Below are the code and all the weights of a small trained network. Each question names an input and a class and asks about switching units off, where a switched-off unit gives its printed mean instead of its output.

import numpy as np


def w(rows, s, z=0):
    codes = np.array(rows[::2]) - 128.0
    scale = np.full(codes.shape[1], s)
    scale[-1] = z or s
    return codes * scale


def f(y):
    return y / 2 * (1 + np.tanh(0.7978845608 * (y + 0.044715 * y**3)))


def log_softmax(a):
    a = a - a.max(-1, keepdims=True)
    return a - np.log(np.exp(a).sum(-1, keepdims=True))


def net(x, mask):
    res = np.array(x, float).reshape(1, 7) / 4 @ E
    y = f(res @ A[0][:, :-1].T + A[0][:, -1])
    res = res + np.where(mask, y, B[0][:, -1]) @ B[0][:, :-1]
    return log_softmax(res[-1] @ U[:, :-1].T + U[:, -1])


A, B = {}, {}
E = w([
[62,238,173,204,127,193,44],'x0',
[128,123,129,127,119,127,125],'x1',
[88,51,89,207,121,1,61],'x2',
[20,188,20,84,87,159,164],'x3',
[111,189,169,16,141,48,57],'x4',
[126,122,122,133,147,130,128],'x5',
[123,125,131,129,127,128,135],'x6',
],0.007)
A[0] = w([
[162,90,184,151,151,139,114,68],'n1',
[160,120,119,93,135,76,192,40],'n2',
[124,167,153,6,177,55,78,92],'n3',
[158,115,167,139,141,123,118,35],'n4',
[76,93,112,146,197,103,105,69],'n5',
[23,140,74,122,112,107,187,2],'n6',
[137,126,106,159,119,87,100,47],'n7',
[169,118,92,86,169,90,155,188],'n8',
[90,101,112,152,154,100,92,44],'n9',
[122,144,179,100,148,168,153,64],'n10',
[164,98,168,134,120,143,80,50],'n11',
[147,128,144,84,143,182,137,39],'n12',
[183,70,116,118,91,132,186,94],'n13',
[121,123,144,84,183,184,148,35],'n14',
[117,100,110,203,58,92,110,115],'n15',
[177,106,206,150,154,95,155,70],'n16',
[202,155,150,133,116,223,211,134],'n17',
[143,150,165,178,128,153,74,87],'n18',
],0.012,0.0075)
B[0] = w([
[110,80,105,64,171,153,99,169],'n1',
[28,205,138,205,41,124,24,166],'n2',
[116,30,92,218,186,148,190,228],'n3',
[1,103,53,50,68,143,172,134],'n4',
[116,134,186,113,83,76,136,152],'n5',
[102,68,89,29,139,190,71,183],'n6',
[50,105,173,63,104,66,155,141],'n7',
[156,249,129,143,89,146,81,224],'n8',
[113,129,140,114,63,44,128,147],'n9',
[85,135,124,137,30,25,137,151],'n10',
[88,78,78,96,123,157,90,146],'n11',
[62,59,194,95,74,18,114,142],'n12',
[102,152,85,192,131,130,81,203],'n13',
[92,89,159,107,62,76,131,140],'n14',
[155,110,129,126,159,49,181,203],'n15',
[110,121,52,50,115,203,102,190],'n16',
[84,97,145,133,177,51,157,254],'n17',
[53,204,53,130,106,168,95,173],'n18',
],0.0086,0.0084)
U = w([
[113,116,168,78,94,33,144,62],'0',
[106,107,67,8,142,186,108,60],'1',
[150,148,121,131,148,124,131,248],'2',
[93,200,106,191,97,143,75,76],'3',
[130,65,92,221,166,156,196,48],'4',
[159,171,110,106,186,103,127,221],'5',
[157,149,121,110,138,125,129,228],'6',
[233,156,165,106,96,164,156,58],'7',
],0.012,0.014)

Each question gives the input, the list of numbers given to net, and the class t.
The units are the neurons (one row each of A and B). Each row of codes is followed by its name. A weight is (code - 128) times the scale printed after its matrix; where a second scale follows, it is the last column's (A, B and U).
mask holds one flag per neuron, in row order. A switched-off neuron (its flag False) gives its mean, the last column of its row in B, instead of its output. The means were averaged over made-up inputs and are rounded, as every weight is.
A unit's drop is (log p(t) with every unit on - log p(t) with that unit switched off) / (log p(t) with every unit on - log p(t) with every unit switched off).
The circuit of an input: a set's keep is (log p(t) with only the set's units on - log p(t) with every unit switched off) / (log p(t) with every unit on - log p(t) with every unit switched off). Starting from the 12 units with the biggest drops (on a tie, the unit counted first), units are removed one at a time, each time the one whose removal leaves the highest keep (on an exact tie, the one counted first), for as long as the keep stays at least 0.8.
units of the circuit, in order: the units of the circuit, biggest drop first
most important unit: the unit with the biggest drop
top k neurons: the k neurons with the biggest drops, biggest first
drop of u: that unit's drop, to one decimal
input [-6,6,-8,-8,8,6,-8], class 0: top 3 neurons -> [n12, n10, n14]
input [-6,4,-2,1,-6,2,-4], class 3: most important unit -> n13
input [-7,6,-5,6,6,2,7], class 2: units of the circuit, in order -> [n3, n8]
input [-8,-2,-5,2,4,-8,-1], class 3: units of the circuit, in order -> [n2, n8]
input [-6,6,1,8,-7,5,-3], class 1: top 2 neurons -> [n6, n3]
input [6,-2,-8,6,8,-3,5], class 0: units of the circuit, in order -> [n10, n12]
input [1,3,6,-8,1,-7,8], class 1: units of the circuit, in order -> [n16, n1]
input [6,-6,4,2,7,-7,6], class 4: top 2 neurons -> [n3, n8]
input [-1,-5,-1,-7,-6,-2,-1], class 1: top 3 neurons -> [n16, n1, n3]
input [-8,8,-4,-6,3,-4,7], class 3: top 3 neurons -> [n2, n8, n13]
input [-7,2,-3,-5,2,1,-5], class 3: top 3 neurons -> [n2, n8, n13]
input [2,6,5,-8,-8,-6,-4], class 1: top 2 neurons -> [n16, n1]
input [2,0,-8,-8,4,-4,3], class 0: top 3 neurons -> [n10, n12, n17]
input [-5,2,7,8,3,2,-6], class 1: top 2 neurons -> [n6, n17]
input [-7,7,1,-3,-7,7,3], class 3: most important unit -> n13
input [-8,5,6,4,-2,-7,3], class 3: top 3 neurons -> [n2, n13, n8]
input [4,-4,3,-8,-8,-8,-7], class 1: top 2 neurons -> [n16, n1]
input [6,-1,3,7,1,7,-2], class 1: top 2 neurons -> [n6, n8]
input [-1,1,0,2,8,-4,5], class 4: drop of n3 -> 0.9
input [-5,5,1,-5,8,-6,4], class 4: drop of n3 -> 1.3
input [2,-2,-4,-6,8,0,3], class 4: drop of n3 -> 1.1
input [8,-4,8,-8,-8,6,-5], class 0: most important unit -> n15
